Below are the code and all the weights of a small trained network. Each question names an input and a target symbol and asks about switching units off, where a switched-off unit gives its printed mean instead of its output.

import numpy as np


def w(rows, s, z=0):
    codes = np.array(rows[::2]) - 128.0
    scale = np.full(codes.shape[1], s)
    scale[-1] = z or s
    return codes * scale


def f(y):
    return y / 2 * (1 + np.tanh(0.7978845608 * (y + 0.044715 * y**3)))


def softmax(a):
    e = np.exp(a - a.max(-1, keepdims=True))
    return e / e.sum(-1, keepdims=True)


def log_softmax(a):
    a = a - a.max(-1, keepdims=True)
    return a - np.log(np.exp(a).sum(-1, keepdims=True))


def net(x, mask):
    ids = ['ΘΦαβζλξψω'.index(c) for c in x.split()]
    T = len(ids)
    res = E[ids] + P[:T]
    r = res
    for j in range(3):
        rows = slice(3 * j, 3 * j + 3)
        q, k, v = (r @ M[0][rows].T for M in (Q, K, V))
        z = softmax(np.where(np.tri(T) > 0, q @ k.T / 3**0.5, -1e9)) @ v
        o = O[0][rows]
        res = res + np.where(mask[j], z, o[:, -1]) @ o[:, :-1]
    y = f(res @ A[0][:, :-1].T + A[0][:, -1])
    res = res + np.where(mask[3:11], y, B[0][:, -1]) @ B[0][:, :-1]
    return log_softmax(res[-1] @ U[:, :-1].T + U[:, -1])


Q, K, V, O, A, B = {}, {}, {}, {}, {}, {}
E = w([
[93,89,61,96],'Θ',
[157,186,146,6],'Φ',
[139,111,70,160],'α',
[153,29,103,53],'β',
[136,169,81,142],'ζ',
[62,127,98,67],'λ',
[92,117,173,71],'ξ',
[111,90,156,195],'ψ',
[90,180,67,109],'ω',
],0.023)
P = w([
[254,95,69,49],'0',
[213,132,81,97],'1',
[185,137,97,110],'2',
[165,155,109,133],'3',
[148,161,110,151],'4',
[134,170,114,164],'5',
[116,180,127,178],'6',
[108,194,126,188],'7',
[96,195,131,198],'8',
],0.0077)
Q[0] = w([
[90,150,177,37],'h0',
[157,148,17,206],'h0',
[192,90,168,77],'h0',
[121,184,153,115],'h1',
[57,200,57,101],'h1',
[119,146,103,26],'h1',
[77,73,107,37],'h2',
[82,119,3,132],'h2',
[145,219,92,152],'h2',
],0.019)
K[0] = w([
[145,153,192,67],'h0',
[41,135,113,194],'h0',
[199,100,162,112],'h0',
[110,145,161,156],'h1',
[4,134,128,159],'h1',
[64,52,157,176],'h1',
[35,118,122,92],'h2',
[102,150,75,28],'h2',
[149,223,110,134],'h2',
],0.022)
V[0] = w([
[194,115,230,154],'h0',
[2,36,131,101],'h0',
[95,154,156,101],'h0',
[143,123,23,155],'h1',
[207,127,94,110],'h1',
[140,200,157,117],'h1',
[186,138,47,119],'h2',
[138,223,149,135],'h2',
[20,172,64,178],'h2',
],0.0081)
O[0] = w([
[170,138,198,206,31],'h0',
[78,29,192,83,69],'h0',
[97,176,132,98,106],'h0',
[156,142,79,192,237],'h1',
[155,216,120,150,188],'h1',
[87,184,121,146,109],'h1',
[161,27,192,142,254],'h2',
[173,173,186,139,147],'h2',
[253,93,92,100,152],'h2',
],0.0073,0.0048)
A[0] = w([
[35,162,147,49,34],'n0',
[27,156,216,187,58],'n1',
[122,218,177,119,12],'n2',
[80,120,173,96,35],'n3',
[36,141,88,152,72],'n4',
[190,224,144,156,9],'n5',
[147,145,251,83,253],'n6',
[118,155,182,143,220],'n7',
],0.012,0.0033)
B[0] = w([
[100,144,184,137,216],'n0',
[145,129,133,56,187],'n1',
[75,82,71,190,157],'n2',
[250,121,65,153,148],'n3',
[189,146,100,165,167],'n4',
[168,92,165,83,254],'n5',
[119,171,91,184,167],'n6',
[72,106,133,130,152],'n7',
],0.02,0.0071)
U = w([
[115,115,33,123,69],'Θ',
[147,68,236,254,198],'Φ',
[228,163,160,131,124],'α',
[149,56,128,136,79],'β',
[200,123,47,229,86],'ζ',
[145,232,23,69,61],'λ',
[98,176,87,154,130],'ξ',
[71,187,167,30,255],'ψ',
[180,245,141,178,123],'ω',
],0.008,0.0072)

Each question gives the input, a string of symbols that net reads in full, and the target symbol t.
The units are the heads (3 rows each of Q, K, V and O) and the neurons (one row each of A and B). Each row of codes is followed by its name. A weight is (code - 128) times the scale printed after its matrix; where a second scale follows, it is the last column's (O, A, B and U).
mask holds one flag per unit, heads first, then neurons. A switched-off unit (its flag False) gives its mean, the last column of its rows in O or B, instead of its output. The means were averaged over made-up inputs and are rounded, as every weight is.
A unit's drop is (log p(t) with every unit on - log p(t) with that unit switched off) / (log p(t) with every unit on - log p(t) with every unit switched off).
The circuit of an input: a set's keep is (log p(t) with only the set's units on - log p(t) with every unit switched off) / (log p(t) with every unit on - log p(t) with every unit switched off). Starting from all 11 units, units are removed one at a time, each time the one whose removal leaves the highest keep (on an exact tie, the one counted first), for as long as the keep stays at least 0.8.
units of the circuit, in order: the units of the circuit, biggest drop first
most important unit: the unit with the biggest drop
which heads matter: for each layer, one digit per head in row order, 1 if its drop is at least 0.15 and else 0, layers parted by /
drop of u: that unit's drop, to one decimal
input Φ ζ ζ ξ, target ξ: units of the circuit, in order : (n2, h0, h2)
input ψ ζ ζ ζ Φ ζ, target ζ: most important unit : n2
input λ ζ ζ α β Φ β Θ ψ, target ψ: units of the circuit, in order : (n1, h1)
input ζ Φ ζ Θ, target ζ: which heads matter : 011
input Φ ζ ζ, target ζ: units of the circuit, in order : (h2, n2, n4, h1)
input ζ β ξ ζ ζ α ζ ζ, target α: units of the circuit, in order : (n5, h2, h0)
input ζ λ ψ ζ ξ, target ω: which heads matter : 100
input Φ ζ Φ Φ, target ζ: which heads matter : 000
input ζ ζ ξ ξ Φ, target ξ: which heads matter : 010
input ζ ζ Φ ψ ζ, target ψ: which heads matter : 101
input ζ ζ ψ ζ ξ λ ζ ψ ζ, target Φ: which heads matter : 101
input ζ ζ ξ ψ Φ ζ, target ψ: which heads matter : 111
input Φ ζ Θ, target ζ: drop of n5 : 0.3
input ψ Φ ζ ζ β α λ, target λ: drop of n0 : 0.1
input ξ ζ ζ, target α: drop of n5 : 0.7
